Below is a small trained network, with its code and all its weights. Each question gives an input and a target symbol and asks what happens when units are switched off, that is, made to give their printed mean instead of their output.

import numpy as np


def w(rows, s, z=0):
    codes = np.array(rows[::2]) - 128.0
    scale = np.full(codes.shape[1], s)
    scale[-1] = z or s
    return codes * scale


def f(y):
    return y / 2 * (1 + np.tanh(0.7978845608 * (y + 0.044715 * y**3)))


def softmax(a):
    e = np.exp(a - a.max(-1, keepdims=True))
    return e / e.sum(-1, keepdims=True)


def log_softmax(a):
    a = a - a.max(-1, keepdims=True)
    return a - np.log(np.exp(a).sum(-1, keepdims=True))


def net(x, mask):
    ids = ['ΛΞΣΦΨΩαβγδεζημπτ'.index(c) for c in x.split()]
    T = len(ids)
    res = E[ids] + P[:T]
    u = 0
    for l in range(3):
        q, k, v = (res @ M[l].T for M in (Q, K, V))
        z = softmax(np.where(np.tri(T) > 0, q @ k.T / 2**0.5, -1e9)) @ v
        res = res + np.where(mask[u], z, O[l][:, -1]) @ O[l][:, :-1]
        u += 1
        y = f(res @ A[l][:, :-1].T + A[l][:, -1])
        res = res + np.where(mask[u : u + 8], y, B[l][:, -1]) @ B[l][:, :-1]
        u += 8
    return log_softmax(res[-1] @ U[:, :-1].T + U[:, -1])


Q, K, V, O, A, B = {}, {}, {}, {}, {}, {}
E = w([
[157,147,81],'Λ',
[123,117,194],'Ξ',
[156,154,82],'Σ',
[126,165,208],'Φ',
[100,127,167],'Ψ',
[152,153,83],'Ω',
[93,109,156],'α',
[120,146,193],'β',
[147,155,86],'γ',
[93,86,143],'δ',
[133,122,87],'ε',
[113,68,52],'ζ',
[144,186,72],'η',
[111,52,99],'μ',
[108,112,6],'π',
[117,125,138],'τ',
],0.022)
P = w([
[18,127,136],'0',
[125,104,101],'1',
[250,49,244],'2',
[116,126,59],'3',
[246,77,235],'4',
[116,120,48],'5',
[250,92,233],'6',
[117,120,42],'7',
[252,97,241],'8',
[113,122,50],'9',
],0.014)
Q[0] = w([
[192,143,178],'0.h1',
[81,106,247],'0.h1',
],0.015)
K[0] = w([
[101,127,249],'0.h1',
[206,85,164],'0.h1',
],0.014)
V[0] = w([
[27,254,145],'0.h1',
[141,126,130],'0.h1',
],0.0076)
O[0] = w([
[106,140,211,2],'0.h1',
[1,188,74,132],'0.h1',
],0.0063,0.0051)
A[0] = w([
[2,122,109,6],'0.n1',
[105,249,141,93],'0.n2',
[98,151,177,254],'0.n3',
[193,124,69,210],'0.n4',
[174,103,142,40],'0.n5',
[38,164,97,233],'0.n6',
[60,121,170,97],'0.n7',
[183,169,111,93],'0.n8',
],0.011,0.0035)
B[0] = w([
[57,72,180,165],'0.n1',
[165,170,148,133],'0.n2',
[227,84,79,158],'0.n3',
[83,106,255,253],'0.n4',
[127,237,112,157],'0.n5',
[106,159,69,197],'0.n6',
[175,80,223,138],'0.n7',
[152,29,157,145],'0.n8',
],0.0067,0.0071)
Q[1] = w([
[161,92,132],'1.h1',
[213,76,248],'1.h1',
],0.013)
K[1] = w([
[18,115,152],'1.h1',
[32,141,254],'1.h1',
],0.0073)
V[1] = w([
[192,167,254],'1.h1',
[214,49,188],'1.h1',
],0.0058)
O[1] = w([
[98,179,211,72],'1.h1',
[171,78,249,251],'1.h1',
],0.011,0.0026)
A[1] = w([
[137,158,125,67],'1.n1',
[170,110,195,101],'1.n2',
[249,172,122,148],'1.n3',
[187,156,112,193],'1.n4',
[100,81,122,53],'1.n5',
[141,195,59,3],'1.n6',
[115,110,135,141],'1.n7',
[137,185,144,83],'1.n8',
],0.013,0.0047)
B[1] = w([
[139,94,253,117],'1.n1',
[155,193,125,246],'1.n2',
[55,62,119,189],'1.n3',
[148,24,60,151],'1.n4',
[128,92,195,157],'1.n5',
[129,219,180,134],'1.n6',
[144,180,173,147],'1.n7',
[115,196,117,132],'1.n8',
],0.0071,0.012)
Q[2] = w([
[248,110,167],'2.h1',
[128,98,141],'2.h1',
],0.014)
K[2] = w([
[146,147,225],'2.h1',
[31,2,111],'2.h1',
],0.0095)
V[2] = w([
[248,186,79],'2.h1',
[1,118,166],'2.h1',
],0.009)
O[2] = w([
[184,255,107,1],'2.h1',
[14,179,165,205],'2.h1',
],0.0096,0.0095)
A[2] = w([
[241,113,161,144],'2.n1',
[58,53,117,172],'2.n2',
[122,83,212,121],'2.n3',
[132,186,113,255],'2.n4',
[104,95,45,99],'2.n5',
[137,129,192,129],'2.n6',
[72,70,127,101],'2.n7',
[246,66,171,154],'2.n8',
],0.011,0.0068)
B[2] = w([
[164,254,72,155],'2.n1',
[199,152,157,255],'2.n2',
[109,190,98,215],'2.n3',
[220,100,95,140],'2.n4',
[12,72,134,174],'2.n5',
[89,136,174,164],'2.n6',
[197,128,78,214],'2.n7',
[55,133,78,169],'2.n8',
],0.0097,0.024)
U = w([
[96,168,82,62],'Λ',
[7,147,144,57],'Ξ',
[122,171,85,67],'Σ',
[185,178,145,6],'Φ',
[36,91,221,113],'Ψ',
[113,161,93,106],'Ω',
[135,120,214,112],'α',
[111,163,156,153],'β',
[112,152,100,154],'γ',
[213,130,197,96],'δ',
[80,121,119,155],'ε',
[84,56,149,105],'ζ',
[174,158,99,122],'η',
[212,94,140,153],'μ',
[13,107,123,150],'π',
[104,113,176,222],'τ',
],0.012,0.011)

Each question gives the input, a string of symbols that net reads in full, and the target symbol t.
The units are the heads (2 rows each of Q, K, V and O) and the neurons (one row each of A and B). Each row of codes is followed by its name. A weight is (code - 128) times the scale printed after its matrix; where a second scale follows, it is the last column's (O, A, B and U).
mask holds one flag per unit, layer by layer, with each layer's heads first. A switched-off unit (its flag False) gives its mean, the last column of its rows in O or B, instead of its output. The means were averaged over made-up inputs and are rounded, as every weight is.
A unit's drop is (log p(t) with every unit on - log p(t) with that unit switched off) / (log p(t) with every unit on - log p(t) with every unit switched off).
The circuit of an input: a set's keep is (log p(t) with only the set's units on - log p(t) with every unit switched off) / (log p(t) with every unit on - log p(t) with every unit switched off). Starting from the 12 units with the biggest drops (on a tie, the unit counted first), units are removed one at a time, each time the one whose removal leaves the highest keep (on an exact tie, the one counted first), for as long as the keep stays at least 0.8.
circuit, biggest first: the units of the circuit, biggest drop first
k most important neurons: the k neurons with the biggest drops, biggest first
top k neurons in layer l: the k neurons of layer l with the biggest drops, biggest first
input ζ τ ζ μ Σ α ζ, target ζ: 3 most important neurons : (0.n1; 2.n5; 1.n2)
input δ μ η δ μ μ γ δ, target μ: circuit, biggest first : (2.n2; 2.n7; 1.n2; 2.h1)
input Ψ ε δ Ξ μ Ω ζ Λ π, target Ψ: circuit, biggest first : (0.h1; 2.h1)
input μ μ μ Φ α, target μ: 4 most important neurons : (0.n1; 2.n2; 2.n7; 1.n5)
input α Ξ π, target α: 2 most important neurons : (0.n7; 0.n1)
input ζ Σ μ Ξ Φ, target ζ: 4 most important neurons : (0.n1; 0.n3; 2.n5; 1.n3)
input Ψ Ψ γ Φ ζ, target Ψ: 3 most important neurons : (0.n7; 0.n1; 1.n2)
input Ψ Ξ μ Ω Σ ε γ ε π, target Ψ: circuit, biggest first : (0.h1; 0.n7; 2.h1)
input μ ζ Ξ ζ Ψ μ τ μ μ Ξ, target μ: 2 most important neurons : (1.n2; 0.n4)
input μ μ Ξ η β, target μ: top 2 neurons in layer 0 : (0.n1; 0.n7)
input μ η π, target μ: circuit, biggest first : (2.n2; 2.n7; 0.n1; 2.h1)
input ζ Φ ζ Ξ μ μ Ψ α, target μ: top 2 neurons in layer 0 : (0.n1; 0.n5)
input Φ Λ Λ α γ, target Φ: top 2 neurons in layer 1 : (1.n2; 1.n8)
input Φ β ζ Λ β Σ ζ, target Φ: 4 most important neurons : (0.n3; 1.n2; 0.n7; 2.n1)
input μ Σ ε ζ Σ, target μ: top neuron in layer 1 : (1.n5)
input ζ Ω δ η π, target ζ: 2 most important neurons : (0.n1; 1.n2)
input ζ γ ε Σ γ ε Ω ζ, target ζ: 2 most important neurons : (2.n5; 0.n4)
input β Ω ε, target β: 3 most important neurons : (0.n3; 1.n2; 0.n7)
input π γ Φ Ψ γ τ α, target π: 2 most important neurons : (0.n1; 2.n5)
input Φ Φ γ τ ζ μ α Φ α, target Φ: top 3 neurons in layer 2 : (2.n1; 2.n4; 2.n5)
input δ ζ δ Σ ζ ε Λ ζ μ, target δ: top 3 neurons in layer 0 : (0.n1; 0.n7; 0.n6)
input γ ζ μ β α μ δ ζ, target μ: top 3 neurons in layer 0 : (0.n4; 0.n1; 0.n5)
